(153): [117 171  84 138 105 130 160 133 181]
(68): [130 170 158 121 144 145 131 129 102]
(162): [119  71  62 135 132 121 182 147  92]
(151): [132  86  93 121  92 116 167 152 170]
(176): [124 112 102 132 115 127 145 132 154]
(130): [ 98 144  91 152 142 156 135  99 161]
common (176) (162):  -> [132]
common (68) (130):  -> [144]
common (130) (68):  -> [144]
common (176) (151):  -> [132]
len: [130 170 158 121] -> 4
[130 170 158 121 144 145 131 129 102] -> (68)
len: [130 170 158 121 144 145 131 129] -> 8

(130): [ 67 144 118 179 173 174 101 167  92 172 201 150 148  54 159  95  82 123
 100  98 133 109 197  97  92 153 132 133 117]
(162): [164 121 137 127 187 171 114 126  92 196 155 159 178  58 148  85 102 154
  76 105  92 162  78 149  82 201 131 121 161]
(153): [164 121 137 127 187 171 114 126  92 196 155 117 178  58 148  85 102 154
  76 105  92 162  78 149 118 201 131 121 161]
len: [164 121 137 127 187 171 114 126  92 196 155] -> 11
len: [164 121 137 127 187 171 114 126  92 196 155 159 178  58 148  85 102 154
  76 105  92 162  78 149  82] -> 25
len: [164 121 137 127 187 171 114 126  92 196 155 117 178  58 148  85 102 154
  76 105  92 162  78 149 118] -> 25
[ 67 144 118 179 173 174 101 167  92 172 201 150 148  54 159  95  82 123
 100  98 133 109 197  97  92 153 132 133 117] -> (130)

(133): [107 130 101 129 140 102  76 115 166 101 165 174]
(130): [150 145  81 100 153 170 185 100  71 116  69  85]
(68): [137 133 163 106  95 179 177  92 137 174 113 131]
(84): [ 93 108 188  96 116 188 180 114  82 159 186 184]
(135): [102 119  99 129 150 100  93 164 169 149 155 169]
(169): [107 130 101 129 140 102  76 115 166  96  74 107]
(176): [191 164  81 150 153 131 185 100  71 116  69  85]
len: [137 133 163 106  95 179 177  92 137 174 113 131] -> 12
len: [191 164  81 150 153 131 185 100  71 116  69  85] -> 12
common (68) (176):  -> [131]
common (84) (130):  -> [116]
[107 130 101 129 140 102  76 115 166 101 165 174] -> (133)
len: [102 119  99 129 150 100  93] -> 7

(151): [114 124 136 116]
(84): [123 106 167 185]
(153): [201 155 172 189]
(169): [156  55 154 109]
(135): [123 152 100 100]
(162): [123 106  55 124]
(133): [170 176 105 113]
(176): [ 89  39 156  54]
common (84) (135):  -> [123]
len: [170 176] -> 2
len: [170 176 105] -> 3
common (176) (169):  -> [156]
common (169) (162):  -> [55]
len: [156  55 154 109] -> 4

(130): [120 121 139 129]
(169): [ 62 140 105 139]
(176): [121 106  89  49]
common (130) (169):  -> [139]
len: [ 62 140 105] -> 3
common (130) (176):  -> [121]
len: [121 106  89  49] -> 4
len: [121 106  89] -> 3
common (169) (130):  -> [139]

(151): [ 98 110 164 174]
(6): [ 96 131 152 174]
(135): [126 145 156  96]
(169): [127 159 158 106]
(162): [ 44 103 196 175]
(153): [108 174 144 147]
(133): [ 93 121 192 145]
(177): [115 122 164 174]
(68): [128 159 153  98]
len: [ 96 131 152 174] -> 4
len: [ 44 103 196 175] -> 4
common (177) (6):  -> [174]
len: [ 93 121 192] -> 3
common (133) (135):  -> [145]
len: [115 122 164] -> 3
len: [126 145] -> 2

